Here is a tiny trained network, its code and every weight. The questions are about switching its units off for an input and a target symbol, where a switched-off unit gives its printed mean instead of its output.

import numpy as np


def w(rows, s, z=0):
    codes = np.array(rows[::2]) - 128.0
    scale = np.full(codes.shape[1], s)
    scale[-1] = z or s
    return codes * scale


def f(y):
    return y / 2 * (1 + np.tanh(0.7978845608 * (y + 0.044715 * y**3)))


def softmax(a):
    e = np.exp(a - a.max(-1, keepdims=True))
    return e / e.sum(-1, keepdims=True)


def log_softmax(a):
    a = a - a.max(-1, keepdims=True)
    return a - np.log(np.exp(a).sum(-1, keepdims=True))


def net(x, mask):
    ids = ['ΓΔΘΛΞΠΦΨαβεζημτ'.index(c) for c in x.split()]
    T = len(ids)
    res = E[ids] + P[:T]
    u = 0
    for l in range(2):
        r = res
        for j in range(2):
            rows = slice(2 * j, 2 * j + 2)
            q, k, v = (r @ M[l][rows].T for M in (Q, K, V))
            z = softmax(np.where(np.tri(T) > 0, q @ k.T / 2**0.5, -1e9)) @ v
            o = O[l][rows]
            res = res + np.where(mask[u + j], z, o[:, -1]) @ o[:, :-1]
        u += 2
        y = f(res @ A[l][:, :-1].T + A[l][:, -1])
        res = res + np.where(mask[u : u + 8], y, B[l][:, -1]) @ B[l][:, :-1]
        u += 8
    return log_softmax(res[-1] @ U[:, :-1].T + U[:, -1])


Q, K, V, O, A, B = {}, {}, {}, {}, {}, {}
E = w([
[213,207,188],'Γ',
[74,189,93],'Δ',
[154,100,122],'Θ',
[118,98,102],'Λ',
[122,125,122],'Ξ',
[131,108,117],'Π',
[8,162,20],'Φ',
[92,96,94],'Ψ',
[135,188,158],'α',
[172,37,84],'β',
[193,169,146],'ε',
[58,149,121],'ζ',
[144,146,109],'η',
[52,186,117],'μ',
[96,85,90],'τ',
],0.011)
P = w([
[242,63,109],'0',
[89,56,128],'1',
[254,84,48],'2',
[62,69,113],'3',
[226,80,27],'4',
[60,118,137],'5',
[225,68,61],'6',
[60,113,191],'7',
[223,39,87],'8',
],0.0073)
Q[0] = w([
[89,189,72],'0.h0',
[81,189,144],'0.h0',
[208,238,2],'0.h1',
[103,196,93],'0.h1',
],0.0083)
K[0] = w([
[191,144,106],'0.h0',
[194,83,146],'0.h0',
[154,246,108],'0.h1',
[138,188,174],'0.h1',
],0.012)
V[0] = w([
[151,154,94],'0.h0',
[197,188,167],'0.h0',
[151,118,119],'0.h1',
[151,134,10],'0.h1',
],0.011)
O[0] = w([
[74,179,158,176],'0.h0',
[111,162,68,251],'0.h0',
[169,50,125,195],'0.h1',
[178,83,248,207],'0.h1',
],0.011,0.0028)
A[0] = w([
[184,187,255,253],'0.n0',
[95,37,135,10],'0.n1',
[150,205,214,85],'0.n2',
[162,183,215,198],'0.n3',
[151,85,42,2],'0.n4',
[8,99,103,61],'0.n5',
[49,219,176,222],'0.n6',
[47,143,92,109],'0.n7',
],0.0094,0.0067)
B[0] = w([
[61,2,38,254],'0.n0',
[87,197,102,119],'0.n1',
[78,151,52,138],'0.n2',
[43,22,78,195],'0.n3',
[139,136,104,115],'0.n4',
[146,43,213,134],'0.n5',
[157,4,189,165],'0.n6',
[239,148,163,130],'0.n7',
],0.0072,0.0088)
Q[1] = w([
[132,191,160],'1.h0',
[94,147,251],'1.h0',
[106,178,148],'1.h1',
[187,228,67],'1.h1',
],0.011)
K[1] = w([
[197,148,130],'1.h0',
[176,152,57],'1.h0',
[180,124,212],'1.h1',
[102,10,42],'1.h1',
],0.013)
V[1] = w([
[139,40,47],'1.h0',
[88,121,115],'1.h0',
[41,77,102],'1.h1',
[2,127,102],'1.h1',
],0.0086)
O[1] = w([
[131,231,168,250],'1.h0',
[221,139,1,151],'1.h0',
[111,104,136,169],'1.h1',
[138,118,78,137],'1.h1',
],0.0074,0.016)
A[1] = w([
[119,162,141,83],'1.n0',
[113,125,5,152],'1.n1',
[61,120,151,78],'1.n2',
[100,200,59,143],'1.n3',
[88,152,85,6],'1.n4',
[107,149,117,2],'1.n5',
[90,98,172,14],'1.n6',
[135,76,109,135],'1.n7',
],0.012,0.0067)
B[1] = w([
[157,99,147,115],'1.n0',
[154,157,183,255],'1.n1',
[201,172,202,124],'1.n2',
[245,122,192,161],'1.n3',
[177,98,169,116],'1.n4',
[134,91,31,111],'1.n5',
[252,107,180,118],'1.n6',
[90,141,85,176],'1.n7',
],0.011,0.0092)
U = w([
[128,118,163,95],'Γ',
[142,158,105,255],'Δ',
[145,99,199,115],'Θ',
[179,182,106,193],'Λ',
[255,250,75,171],'Ξ',
[138,97,221,144],'Π',
[116,161,120,142],'Φ',
[146,149,126,20],'Ψ',
[179,203,122,51],'α',
[52,189,179,196],'β',
[151,108,127,3],'ε',
[164,158,54,143],'ζ',
[135,173,117,102],'η',
[161,113,61,211],'μ',
[172,114,150,38],'τ',
],0.0098,0.006)

Each question gives the input, a string of symbols that net reads in full, and the target symbol t.
The units are the heads (2 rows each of Q, K, V and O) and the neurons (one row each of A and B). Each row of codes is followed by its name. A weight is (code - 128) times the scale printed after its matrix; where a second scale follows, it is the last column's (O, A, B and U).
mask holds one flag per unit, layer by layer, with each layer's heads first. A switched-off unit (its flag False) gives its mean, the last column of its rows in O or B, instead of its output. The means were averaged over made-up inputs and are rounded, as every weight is.
A unit's drop is (log p(t) with every unit on - log p(t) with that unit switched off) / (log p(t) with every unit on - log p(t) with every unit switched off).
The circuit of an input: a set's keep is (log p(t) with only the set's units on - log p(t) with every unit switched off) / (log p(t) with every unit on - log p(t) with every unit switched off). Starting from the 12 units with the biggest drops (on a tie, the unit counted first), units are removed one at a time, each time the one whose removal leaves the highest keep (on an exact tie, the one counted first), for as long as the keep stays at least 0.8.
units of the circuit, in order: the units of the circuit, biggest drop first
k most important neurons: the k neurons with the biggest drops, biggest first
k most important neurons of layer l: the k neurons of layer l with the biggest drops, biggest first
drop when u is switched off: that unit's drop, to one decimal
input ε ε ε Γ Θ Γ Γ Γ μ, target Ξ: units of the circuit, in order -> 0.n0, 0.n3, 1.h0
input ε ε ε Γ Ξ Γ Λ, target Ξ: units of the circuit, in order -> 0.n0, 0.n3, 1.h0
input Λ Γ μ, target Ξ: units of the circuit, in order -> 0.n0, 1.n3
input α Ψ Γ Γ Ψ, target Ξ: units of the circuit, in order -> 0.n3, 0.n0
input Γ Θ β Γ β, target Ξ: 2 most important neurons -> 0.n0, 0.n3
input Ψ ε ε Γ Δ, target Ξ: units of the circuit, in order -> 0.n0, 1.n3
input Γ Γ Ψ Π τ α Γ Γ Λ, target Ξ: 3 most important neurons -> 0.n0, 0.n3, 0.n6
input Ψ Γ Θ, target Ξ: 4 most important neurons -> 0.n0, 0.n3, 0.n6, 0.n5
input τ Γ Γ Γ Ξ, target Ξ: most important neuron of layer 0 -> 0.n0
input β ε Ψ Γ ε, target Ξ: 4 most important neurons -> 0.n0, 0.n6, 0.n3, 1.n3
input ε Γ Ξ Γ ε, target Ξ: 2 most important neurons -> 0.n6, 1.n3
input Γ Γ β, target Ξ: 2 most important neurons -> 0.n6, 0.n3
input μ Γ Ξ, target Ξ: 3 most important neurons of layer 0 -> 0.n6, 0.n0, 0.n3
input Ξ Γ μ Γ Γ Ξ Λ Γ Γ, target Ξ: 4 most important neurons -> 0.n0, 0.n3, 1.n3, 0.n6
input Γ Γ Φ, target Ξ: most important neuron -> 1.n3
input ε Ψ α ζ Ξ Ψ ε, target μ: 2 most important neurons -> 0.n0, 1.n7
input Λ Ψ Γ, target μ: 2 most important neurons -> 0.n0, 1.n7
input Γ Γ Ψ μ, target Π: 3 most important neurons -> 0.n6, 0.n5, 0.n0
input Γ τ Γ μ Γ ζ, target Π: 3 most important neurons of layer 0 -> 0.n6, 0.n5, 0.n0
input Γ ε ε ε Θ Γ Π, target Ξ: most important neuron of layer 1 -> 1.n3
input Ψ Γ α, target Ξ: 3 most important neurons of layer 0 -> 0.n0, 0.n6, 0.n3
input Ψ Δ ε Π β Ψ ε, target μ: drop when 0.h0 is switched off -> 0.2
input Ψ Γ Γ ζ Ξ Ξ Γ Γ Ψ, target Ξ: drop when 0.n7 is switched off -> 0.1
input Ξ Ψ Γ, target μ: drop when 1.n7 is switched off -> 0.2
